[ 21 -27 -72 -29   2 -22  -5  47   8 -17 -31 -17 -11 -17 -20  -4  12 -37
  -2 -36 -27  -4 -46  -7  -1  38 -29  62 -11  -5 -18  20  51]
kif
[  7 -27 -36  10  43 -66 -19  -6 -24  20  30 -44 -27   3 -13  26 -65   0
  23 -12 -11 -47 -38  -5  21  12 -98 -49  36 -26 -39 -30  -8]
budi
[  0 -59  32 -25  -2  39  -7  45  33  69   3   2  -2 -14  -6  -1 -15 -34
  42 -69 -24  20  -7   7  36 -25  10  38 -11  32   7  -7  43]
Nufi
[-23  -7  60  16  20   0  -4 -39   3  40   0  -6  14   6  -3  15   5 -35
 -11 -36  23  18  19   7  25  11  14  -7   4  13 -16 -19  -2]
Nugu
[ 40  -5 -28 -60  60  27  15  94  16  21 -39  27 -29  -2   0  50  21  19
  51 -48   0 -44 -52  28   7  25 -15 -23 -38 -10  26 -36  37]
rimi
[ 48   9  14 -26   6 -19 -36 -37  20 -27  30  50  16  41  72  53 -36  28
   0   8  67  -7   1  19  -6  -4  73  38  13  -1  30  10 -29]
lol
[  1  26  65   4  41 -28  16 -47 -30 -57  47 -27  78   3 -25   5 -37  23
 -15  49  26   6  29 -24 -11 -27 -21  33  25  -9   9 -24 -47]
lol
[-14 -29 -28   3  -9  25  19  26 -27   9  23 -31 -15  49  19  -9  19  -7
 -58 -21 -33 -31 -74  23  36  -3  18   0  17   5  -5 -16  37]
bosav
[ 16 -42   1 -41  59  50  21  56 -37  69  -2 -13 -58 -25 -27  17 -56  -3
  93  -5 -51  -3  19  24 -34  -6 -57   1  -9  20  -1 -32  46]
kif
[ 11 -30   1  36 -10  45 -17 -19   3   0  24   1 -19  -7  -8 -23  53 -44
  -3  29  23   6  18 -50   2 -15  35 -12  12 -18 -14  -3  12]
kif
[ 22  18  51 -67  58 -19   5  21 -29 -30 -45 -79  72  -9 -53  13 -56  -9
 -26 -45  36 -20 -17  -6  16   9  16 -51 -19  31   4  -1 -58]
Nufi
[ -3 -21  -9 -54   9  14   7  20  24  27  10  -4 -16 -14  33  39 -38  34
   0  32 -41 -25  -7  29  35 -24 -14 -16  14  10  24  -9   8]
Zas
[ 18  -9  18  52  27   8  -8  11  -2  41 102 -53  32   1  20  29 -31  17
   4   7  26  34 -25  -3  25  23 -22 -38  24   4  12  -1  30]
budi
[-20  15  11 -79  46  -9  -4  26   2 -57 -41 -68  33 -25 -39  25  23 -11
  38  -4  12 -53 -52 -43  13  -7 -14 -64   5 -40  -2 -29 -20]
Zas
[ 13  47  37  -1 -11   4  -7  28 -16  -9  19  36   1  32  29  -8  -7 -40
 -19 -24  52  13 -22  10 -23  17 -17  -3 -15 -20   8 -34 -25]
rimi
[-24 -35 -56  -6 -18  -9  12  13  20  -5   2   3  21  23 -47 -75   2  43
 -30 -48  -9  16   8 -24 -12  10  -6  27   4   0   3  21  39]
rirer
[ -6   9 -20  37  28 -31  27 -15 -19 -11  64 -18  36  -2 -19 -16 -13  74
  11  45  -6  38   5 -10 -45   2 -19 -59  11   3   2  14   3]
budi
[ -4  21  -6 -15   7 -64 -31 -44  12   0 -38 -26   8 -11 -13 -10  23 -10
  -9  10  29 -24 -10 -19  -8  13   8  -4 -19 -19 -14   6 -35]
Molo
[ 13 -65  13   4   2 -74 -28  25   9  14 -46 -14 -51   2  48  16 -21  -6
  25  33 -12 -30   2 -26 -29 -57 -18  80  31 -32 -22   2   6]
loku
[ 38 -30 -30  60 -23 -64  10  49  29 -32  57  -6  53  10   7  16  33 -23
 -48  -5  41  64  25 -14  11 -15  22 107  24 -35  40 -27  58]
bosav
[ 28  23 -16  -2  17 -13   7  34  -4 -19  68 -11  23  -9 -19  47 -28  33
  29 -53   7  29   3  22 -16  -3 -33 -20  69   1  14 -24  36]
rirer
[-25   5  30   7  15  19  30  25   8  58  65  32  57   0 -22 -57  -7  37
  22 -23   9  57  33   4  -8   4 -32 -19 -29  19  47 -24  13]
Molo
[ -2  40 -45  11   4  44   4 -23  22 -16  36  63  23 -35 -19 -27  49  16
 -10  39  13 -11  30 -26  18  26  24 -83 -42  26  16  32 -20]
rimi
[ 11 -46 -47 -16 -10  -3   9 -25   7  28  -1   7 -18  11 -19  14  -5  51
  25 -42   1  34 -41 -10  32   8  47  29  16 -14  -5 -30  45]
Nugu
[ 33 -21 -17  53  22 -22  11  10  -7 -44  57  22  46  16  65  36 -22  34
  -3  -4  56   7  15  -4  -5   6  29  15  20   6  14  38  25]
Nugu
[  5  22 -41 -17   9  -7  46  55 -49 -51   7 -21  24  28 -30 -12 -52  79
 -23 -43  -7  18 -51  27 -29  33 -64  67  37 -17   7 -20  54]
rirer
[-35  14  11 -19 -36   6  -6 -18  18  36  19 -10 -28 -12   3 -32  74 -24
  16  35 -67 -22 -64  -6  23 -56 -26   0   9 -21 -16 -25  12]
Molo
[ 12  27 -22   1 -25 -77  -1  50 -35 -25   8 -30 -11   0  15  -7 -30 -34
 -30  32  -4  -7   8  -4 -34  -7 -48  24   8  -3  17 -12 -17]
bosav
[ -1 -74  24   6  -5 -17   4 -40  29  28  40 -29   4  57   4  13 -19  -6
 -51 -24  -1  22 -48 -18  41 -30  12 -23   7  13 -42  -1  15]
kif
[-21   8 -57 -10  17 -60   7  45   1 -53  22 -10  22 -30 -31   8   9  33
  93 -76 -35  -1 -32 -32 -17  -8 -76 -10  63   6  -2  -6  22]
lol
[-53 -39 -61   3 -19 -18  20  19  38  -6   3  35  -2  -8 -26 -51  41  61
  -9 -25 -64  23  -2 -30  11  22 -31  34 -14   1   3   4  36]
lised
[ 13 -39  18 -15   9 -26   4  26  22  27 -76 -28 -48  18 -20  16  10 -19
  43 -27  23   0 -22 -28 -23 -31   5  18 -40 -21 -22 -30  28]
rimi
[-15   0 -11  -4  39 -53  -3   9   6 -53  26 -36  32 -14  31  45 -25 -16
  24 -31  20 -48  -8 -12  17 -39 -59 -55  16  16 -38  38   7]
Nufi
[-26  10 -24  -1  33  -7  28 -39   1  17  23 -19   8   8   7  15 -45  57
  39  23  23 -12  12   6   8  13 -46 -45 -27  13   9   8  13]
lol
[ -6  17 -24 -38  15  15  47 -10 -18  -2  44   6  36  -2 -35  -8  -9  51
 -45 -11 -14  45 -19  37 -11  23 -26  15  -1 -10   7 -42  23]
Nufi
[ -1 -21  26 -23  -8  64   2  10 -19  64 -78  -9 -30 -32 -59 -44  24 -78
  48 -13 -11  -9  -2 -25   1  34  32  -2 -63  19  -4 -11  17]
Nugu
[  2  -9  44  52  18  -9   3  24   0  18  66 -33 -18   3  60  46 -17  18
 -15  13  25  25  58  -2 -30 -10 -32 -52  31   7  16 -22   5]
lised
[ 10  22 -13 -73  -5  10 -20  15   1 -32  -7  56   4  10  51  30   3  29
  38 -36 -12   8 -40  31  12 -25  78  64  26  11  16  18  21]
Nugu
[ 24  10 -19 -69  -2  22   7  19   2  10 -22 -58 -33  14  35  52  -7  -8
 -77  -1 -17  -3 -29  48  11  14  14  -6 -17  11   7 -18  40]
lised
[  9  -8  39  23  46  -3 -15  -6   2  38  70  17  15  20  34  19 -93  35
 -10  -2  73   2  93   9 -31  24 -45  -2   2  19  19  13   7]
rirer
[ 11 -28 -62  16 -14 -36  37  12  -4   0   1 -16  25  14  -6 -19   0  29
 -45 -22 -31   3 -54  15  38  28   2  -4   7  -3  10   7   9]
Nugu
[ -5  47 -34  -5 -55   6  -9  -6 -18 -30 -47  -4 -25  -4 -39 -50  47 -63
 -25  -3 -47 -31 -28  30  -1  -2   5  10  32 -24 -11  -2 -15]
rirer
[-15 -43   6  36 -18  15  -1 -34  35  21  37  39 -37 -14   9  14  42   4
  -8  21 -53  -4  41 -10  24 -36  16 -46  21  18  -9 -13   0]
lised
[ 10 -14  -7 -11  -8  37   1  64  21  18  -3  20 -10 -18 -32 -28  36 -30
  51 -21  14  21  -1 -52   8   3  -5 -57 -26  13  20  -7  21]
kif
[-23 -10 -21  25 -15 -19   9 -19  34  58  97 -59  27   0  67   1   0 -46
 -25  60 -14  31  -1  26  21 -29 -47  -7  -8 -25   3  25  50]
loku
[ 19 -24  68  29  41 -66 -38 -29  36  -7  44  24  55 -36  20  62 -29  30
 -25  46  23  -1  43 -46  29 -11  -1  19  32  27  -6  24 -45]
loku
[  5 -41  -3 -12 -15 -23 -32  53  32  12  43 -35  -8  14  36  -4   0  -3
 -54 -46  26  16 -13 -63 -14  39 -29  -5  -4   2   6  -7  24]
lised
[-30   2   0  55   7 -45  14 -44  -5 -38 -15 -75  19  -5 -63   2   8 -33
  29 -23  12   2  39  -9   4 -58 -29 -15  53 -27 -43  -6  22]
rirer
[ 20 -17 -21  12  13 -55 -35  43  16 -27  80  21  34  27  43   5 -24  18
  44 -27  45  12 -35 -34 -12  -6 -21  -1  25 -28   9  12  14]
budi
[  0 -62 -14  47  -9 -30  -2 -12  11  29  27  12 -12  10 -49 -36  -6  27
   4 -34 -11  22  -1 -50  14 -16 -12  11  32 -25 -15 -46 -18]
rimi
[ 30  15  15   2  -6  -2 -23  36   3  -5   7 102  -8   7  24 -17  -8 -32
   3   7  32  15  54  13  -5   2   7  19   6 -13  40 -19 -45]
kif
[  9  -5 -21  58 -14 -74   6  42 -11 -45  50 -30  65  -2  21  13 -48 -23
  31 -84  39  37 -30 -36   5  24 -40 -20  29  29 -11  43  20]
Nugu
[ 11 -10   0  27 -30 -25  15 -27  31  13  44  -8  13   8   5  25  10 -12
 -20   2 -14  15 -41   3  35  -3 -23  -3  17   8   3 -17  12]
lol
[  4 -27 -57  18  49 -32  18 -46  20   7  10 -40  26  -9 -25  35 -26 -66
 -23  -3  10 -38  21  19  62  22 -51 -86 -43  22 -40  38  15]
kif
[  38  -48   45   -2   51   17    0  -31  -37   28    2  -43  -10   39
   28   45 -114   32    5    9   53   30   35   17  -34   -5   51   32
  -10   36  -17   22   15]
kif
[ 18   7  -2 -59 -25  18   6   2 -25   1   4  40   8   0 -15   4  -2 -16
 -20 -45 -56  57 -54  49 -40   8  38  56  32  20 -16 -18  29]
loku
[-36  29   1  10  15 -40  18  11  17 -43  49  -3  31  44  67   5  -3  32
 -63   2  36  -2  -5  -3   5 -35 -59 -26  -2   0 -10  22   9]
rimi
[-21 -32  15  30  15  -8 -10 -24  27  14  43  19  -1  39  58 -12   3  77
 -16  25  43 -15  11 -34  -6   6   1  24   9  -7  19  11  -2]
lol
[ -9 -17 -10  -5  10 -42  10  80  24 -46 -14 -11  43  -8  16   1 -19 -20
  45 -11  47   3   2 -25  11  -9 -61  61  -3 -62  34 -22  29]
Zas
[-17 -19   3  -3  18 -15 -14 -42  42  28  64  28  17  -2  -7   7  -6  -3
  31 -19  49   8  39 -51  -6  17 -45 -47 -23  15  -1  -7  14]
lol
[ 12 -65 -44  -1  -4  19   4  13  -2  -1  21  67   6  10   8 -28 -47   8
  -7 -25  -1 -21  -9   4 -12  57  -2  33  -5  -9   6   0   7]
Zas
[-31 -10  29 -60  49 -12 -30  56   6  34 -34  -7 -16  -1  13 -28 -36  33
  61 -34   1 -52  31 -33 -10 -10 -44 -16   0  28  36   4 -36]
lol
[ 29  -7 -17  -9  45   5 -20 -11  16  -1  83  -9  36  26  45  31  17 -43
  -8 -10  19  -3 -11  41  -1  10  40 -41  11 -24  10  16  -7]
kif
[ -5  24  33   5  34  -9  -4  -1 -25 -37 -50 -54  -2 -36 -24   6  19  12
  38  32   2 -45  23 -43 -31 -13   2 -47  20  28   3  16 -43]
lol
[ -4  41  35 -46   3 -17  15  45 -39 -42 -77 -34  -6  -8 -38  -6   2  36
  20 -10 -24  11 -37  -9 -29 -13 -21  83  39  -8  19 -49  -9]
lol
[-11 -62 -68   0  -3 -26  16  30  26  31   5  62 -58  30  29  11   1  26
   0 -11  -2 -32  18  -2  12 -14 -26  -5 -26  16   0  -9  61]
bosav
[ 10 -16 -13  -9   8 -16 -27 -33  14 -32  48  25  14 -12  35  43  26 -36
  56 -11  -6 -22 -19 -15   7 -33  39   5  24  -1 -29  29  20]
Nugu
[ 36  -3  26 -50  33  52  16  23   3  65  -7 -57 -27 -26 -18  43  -4 -57
 -51  19  12   1  44  16 -10  46 -24 -65 -67  17  21 -50  31]
lised
[ -6  28  16  12  15 -48   5  36   8   0  27 -57  43 -27  14   1 -26 -54
 -33   5  45   5  39  -5   9   1 -94 -11 -13 -13  13  -4  -5]
Nufi
[-13   2   1   5  -3 -57  21  25 -22  13  18 -51 -23  -5 -11   9  -2   6
 -20  59 -50  -7 -40  -6  -9   1 -66  56   4 -20   0 -42  13]
bosav
[ 37 -68 -38  -7  30 -12   3  77 -19 -23  62  10  16  31  34 -12 -37 -18
  24 -33 -26 -23 -51   5 -26   2 -38  56  16 -24   0  11  28]
kif
[ -7 -11  15  -4  42  -6 -16   3  18 -15 -10 -31  36 -69 -22  46  -9  35
  37 -14 -24  16  52  -5  -6   0  46  -8  55  44  16  28 -13]
Zas
[ -7 -40  53  79  35  21   9  18  22  18  87 -40  73   5  41 -22  24 -30
 -39  16  47  -3  39 -11  19 -11  -7 -14  -4 -14  23  19   3]
Nufi
[-19  24  13 -29  28  33   1   0  -7  21 -14  -2  -1 -38 -17 -11  13  -1
 -31  14 -18 -35  20  14  21  16 -20 -33  -9  21   5  -5 -26]
Nufi
[ -8  13  38  32  34 -23 -15  44 -80 -30 -30 -72   1  -8  -8  24 -76  -3
  49 -20   9 -37  -7 -12  19 -10  -5  22  47  32  -5   1 -28]
bosav
